Below is a small trained network, with its code and all its weights. Each question gives an input and a class and asks what happens when units are switched off, that is, made to give their printed mean instead of their output.

import numpy as np


def w(rows, s, z=0):
    codes = np.array(rows[::2]) - 128.0
    scale = np.full(codes.shape[1], s)
    scale[-1] = z or s
    return codes * scale


def f(y):
    return y / 2 * (1 + np.tanh(0.7978845608 * (y + 0.044715 * y**3)))


def log_softmax(a):
    a = a - a.max(-1, keepdims=True)
    return a - np.log(np.exp(a).sum(-1, keepdims=True))


def net(x, mask):
    res = np.array(x, float).reshape(1, 6) / 4 @ E
    y = f(res @ A[0][:, :-1].T + A[0][:, -1])
    res = res + np.where(mask, y, B[0][:, -1]) @ B[0][:, :-1]
    return log_softmax(res[-1] @ U[:, :-1].T + U[:, -1])


A, B = {}, {}
E = w([
[137,120,142,126,144,122,128,130,127,126,137],'x0',
[146,65,122,210,109,179,141,78,32,155,241],'x1',
[147,94,82,179,121,74,14,25,118,25,37],'x2',
[190,254,65,175,236,146,124,113,174,114,233],'x3',
[243,150,177,110,89,240,181,105,139,46,96],'x4',
[60,186,194,109,201,169,124,66,33,170,52],'x5',
],0.0089)
A[0] = w([
[117,71,128,97,82,102,137,152,102,151,63,152],'N0',
[166,122,122,82,79,65,126,172,182,102,135,109],'N1',
[169,96,107,165,122,99,183,148,156,114,103,3],'N2',
[143,186,82,154,192,158,115,125,168,91,158,98],'N3',
[189,180,144,133,140,159,164,105,122,80,130,129],'N4',
[90,45,224,143,74,125,124,145,113,118,90,107],'N5',
[150,86,150,165,110,94,85,80,112,58,81,136],'N6',
[161,141,159,89,129,104,103,184,198,137,51,86],'N7',
[182,71,137,226,107,174,142,48,36,166,171,66],'N8',
[92,68,148,62,108,160,138,167,111,126,106,165],'N9',
[81,68,114,110,109,38,123,144,85,190,113,132],'N10',
[109,141,150,70,111,175,213,189,150,184,161,149],'N11',
[141,141,97,25,185,106,136,132,221,110,69,64],'N12',
[96,187,181,100,174,117,131,110,149,135,54,108],'N13',
[193,143,153,85,130,201,126,136,137,90,125,94],'N14',
[126,119,103,184,79,81,138,159,186,98,148,79],'N15',
[141,137,120,152,125,101,77,84,151,77,84,122],'N16',
[129,54,127,103,43,113,140,153,141,126,114,74],'N17',
[68,119,98,163,155,45,104,165,100,179,147,105],'N18',
[179,50,79,172,94,111,120,195,161,114,164,87],'N19',
[103,143,88,107,118,63,122,118,115,198,155,99],'N20',
[173,101,130,120,76,129,116,131,214,139,169,37],'N21',
[81,120,114,125,165,47,107,133,111,179,131,106],'N22',
[129,194,78,148,174,128,154,129,146,133,139,164],'N23',
[107,106,80,151,160,125,62,44,131,65,104,147],'N24',
[89,156,127,127,129,173,183,209,139,172,149,117],'N25',
[138,15,158,139,152,145,140,113,90,152,134,168],'N26',
[93,110,147,111,158,148,158,124,59,129,62,85],'N27',
[149,94,112,175,141,107,60,96,125,51,93,143],'N28',
[101,135,171,86,102,175,190,193,153,181,155,137],'N29',
[191,90,182,117,46,176,209,128,95,77,59,124],'N30',
[137,204,82,169,187,152,87,117,162,128,163,148],'N31',
[148,149,116,89,164,111,114,170,160,120,81,99],'N32',
[92,176,160,120,185,157,133,90,75,140,91,76],'N33',
[114,184,163,116,183,169,99,75,50,166,100,73],'N34',
[148,147,98,174,191,136,139,127,97,90,192,98],'N35',
[110,63,150,122,89,136,139,131,117,99,104,115],'N36',
[133,80,97,176,100,166,139,82,33,127,216,66],'N37',
[202,143,176,105,114,246,181,92,135,69,84,70],'N38',
],0.011,0.0034)
B[0] = w([
[111,146,158,115,150,171,95,66,210,78,163,212],'N0',
[132,190,135,158,49,202,117,217,69,146,164,196],'N1',
[148,148,131,133,88,135,114,184,102,93,165,151],'N2',
[103,154,160,81,141,166,47,35,225,81,112,209],'N3',
[84,72,110,148,172,123,96,151,164,72,111,203],'N4',
[101,183,151,84,148,200,62,44,204,92,117,227],'N5',
[201,125,198,61,162,85,201,105,72,123,102,212],'N6',
[69,182,25,122,46,160,153,79,103,201,35,194],'N7',
[69,177,8,146,59,142,139,76,89,218,50,251],'N8',
[83,114,181,116,135,159,99,54,168,121,149,204],'N9',
[75,82,128,96,157,100,77,169,177,81,107,225],'N10',
[192,118,205,45,202,87,201,86,50,140,94,249],'N11',
[74,142,16,122,66,186,147,111,71,220,65,200],'N12',
[86,192,48,156,73,180,111,155,88,204,129,199],'N13',
[89,47,66,169,160,29,114,181,125,96,143,196],'N14',
[184,130,163,201,80,146,102,184,94,124,173,191],'N15',
[150,111,173,54,218,123,225,111,71,175,127,191],'N16',
[125,165,161,102,118,194,71,87,188,84,144,204],'N17',
[60,27,70,192,168,60,133,181,128,88,97,212],'N18',
[219,207,180,226,67,178,74,202,48,125,199,222],'N19',
[94,78,96,170,160,59,127,192,121,78,115,182],'N20',
[183,169,168,203,98,139,118,186,93,132,172,187],'N21',
[75,39,88,196,150,73,93,206,156,97,133,197],'N22',
[95,129,168,73,176,154,61,77,200,82,110,196],'N23',
[215,69,195,82,180,60,207,120,66,163,119,211],'N24',
[177,102,207,94,185,65,197,89,45,132,82,219],'N25',
[70,169,93,114,116,193,103,67,154,149,92,196],'N26',
[189,215,177,189,80,172,84,166,126,106,214,196],'N27',
[176,148,192,98,216,40,218,94,74,143,159,212],'N28',
[192,106,195,64,194,71,173,69,69,176,130,236],'N29',
[72,5,82,183,200,68,73,165,185,71,112,244],'N30',
[104,167,142,50,148,172,11,76,213,44,131,221],'N31',
[56,149,50,85,79,172,173,109,113,186,88,170],'N32',
[209,184,211,214,57,155,93,213,103,123,254,213],'N33',
[190,192,206,219,70,160,89,212,81,105,243,230],'N34',
[94,155,110,88,119,172,61,33,158,90,97,205],'N35',
[135,162,148,89,148,188,78,103,165,114,101,187],'N36',
[51,170,55,113,78,137,170,85,51,223,44,237],'N37',
[48,59,65,189,150,43,127,231,137,80,128,249],'N38',
],0.0074,0.015)
U = w([
[183,116,218,50,214,79,219,82,105,144,120,194],'0',
[103,161,168,71,161,181,59,59,250,56,121,145],'1',
[68,41,81,177,187,56,111,194,180,62,118,124],'2',
[76,187,47,113,68,170,159,89,108,227,75,3],'3',
[184,208,204,198,78,175,105,195,112,108,199,115],'4',
],0.013,0.0026)

Each question gives the input, the list of numbers given to net, and the class t.
The units are the neurons (one row each of A and B). Each row of codes is followed by its name. A weight is (code - 128) times the scale printed after its matrix; where a second scale follows, it is the last column's (A, B and U).
mask holds one flag per neuron, in row order. A switched-off neuron (its flag False) gives its mean, the last column of its row in B, instead of its output. The means were averaged over made-up inputs and are rounded, as every weight is.
A unit's drop is (log p(t) with every unit on - log p(t) with that unit switched off) / (log p(t) with every unit on - log p(t) with every unit switched off).
The circuit of an input: a set's keep is (log p(t) with only the set's units on - log p(t) with every unit switched off) / (log p(t) with every unit on - log p(t) with every unit switched off). Starting from the 12 units with the biggest drops (on a tie, the unit counted first), units are removed one at a time, each time the one whose removal leaves the highest keep (on an exact tie, the one counted first), for as long as the keep stays at least 0.8.
units of the circuit, in order: the units of the circuit, biggest drop first
top k neurons: the k neurons with the biggest drops, biggest first
drop when u is switched off: that unit's drop, to one decimal
input [-3,7,7,4,-5,4], class 0: units of the circuit, in order : [N24]
input [5,-3,-3,7,-8,4], class 2: top 2 neurons : [N18 N22]
input [7,6,-5,-1,-4,-6], class 3: top 4 neurons : [N37 N34 N33 N8]
input [-4,-8,-1,7,4,-5], class 3: top 2 neurons : [N12 N7]
input [1,-3,6,0,8,-8], class 2: top 2 neurons : [N30 N38]
input [-5,1,-1,0,5,-5], class 2: top 2 neurons : [N30 N34]
input [-6,-2,-1,0,-2,3], class 4: top 3 neurons : [N30 N8 N38]
input [7,-3,-6,6,-5,-7], class 4: top 2 neurons : [N19 N1]
input [5,-8,0,-8,-8,6], class 1: top 4 neurons : [N5 N0 N10 N38]
input [-6,7,-2,-1,8,-2], class 2: top 2 neurons : [N30 N38]
input [-6,-4,-6,-4,-6,7], class 4: top 4 neurons : [N27 N33 N34 N13]
input [0,7,-7,-7,5,-5], class 0: top 3 neurons : [N11 N29 N25]
input [-8,6,6,0,-2,7], class 4: top 2 neurons : [N34 N33]
input [-1,-8,-4,2,1,-7], class 3: units of the circuit, in order : [N12]
input [-4,-7,-4,0,-6,-1], class 3: top 3 neurons : [N12 N7 N30]
input [4,-7,-6,5,-2,3], class 3: top 3 neurons : [N12 N13 N7]
input [-8,-4,7,2,-7,3], class 0: top 2 neurons : [N24 N16]
input [6,2,2,-8,-6,-8], class 1: drop when N26 is switched off : 0.1
input [0,8,-4,-3,-1,0], class 3: drop when N15 is switched off : 0.0
input [8,0,-3,0,4,1], class 2: units of the circuit, in order : [N38]
input [-6,-4,-1,-7,8,1], class 2: drop when N35 is switched off : 0.1
input [-1,3,0,-5,-3,6], class 4: drop when N23 is switched off : 0.2
